((3371, 3298, 3030, 2522, 1596, 9389, 2576, 1980), (2898, 1669, 4949, 1544, 2287, 3043, 5028, 3343))
Find the entry just left of 2522.
Answer: 3030
Find the entry just left of the largest entry.
Answer: 1596
The entry just left of 3298 -> 3371
The largest entry -> 9389

[[-0.9  0.4  2.2  0.6  1.1  2.0  1.6  0.1 -0.4  1.7]
 [ 0.7  2.0 -0.3 -0.1 -1.0  1.2 -0.6  1.2 -0.6  1.1]
 [ 0.8  0.3 -0.5  0.7  0.5 -1.1  1.0 -0.3  0.8 -0.5]
 [ 1.5  0.4  1.6  2.0 -0.3  0.1 -0.2  0.1  1.2 -1.3]
 [ 0.7  1.3  2.0  0.1  1.2  0.8  1.7  0.9  1.0  2.1]
 [ 1.4  0.5  0.8  1.5 -0.1 -0.6  0.3 -0.2  1.2 -1.2]
 [ 0.7  2.0 -0.3 -0.1 -1.0  1.3 -0.6  1.2 -0.7  1.2]
 [-1.5  0.8  0.7  0.0  0.2  1.5  0.7 -1.0 -0.7  0.7]
 [ 1.3 -1.8 -1.8  1.2  1.3 -1.2  1.3  1.5  0.1  0.1]
 [ 0.7  1.3  2.0  0.1  1.2  0.8  1.7  0.9  1.0  2.1]
 [ 0.9 -0.8 -0.8  1.0  0.8 -0.5  1.1  1.1  0.0  0.3]
 [ 0.4 -2.0 -0.5 -1.1  2.0  0.4 -1.7  1.7  2.2  0.1]]
Counting starts at 1.
Read off the entry in the top-right corner.
A: 1.7
The entry in row 1 and column 2 is 0.4
Read off the entry in row 3 and column 1.
A: 0.8
Read off the bottom-right entry.
A: 0.1
The entry in row 1 and column 3 is 2.2
Read off the bottom-left entry.
A: 0.4
The entry at row 2, column 2 -> 2.0
Read off the entry just right of the smallest entry.
A: -0.5
Read off the entry in row 3 and column 2.
A: 0.3
The entry in row 1 and column 1 is -0.9
The entry at row 2, column 1: 0.7
Read off the minimum.
A: -2.0
The entry in row 2 and column 3 -> -0.3
The entry in row 3 and column 3: -0.5
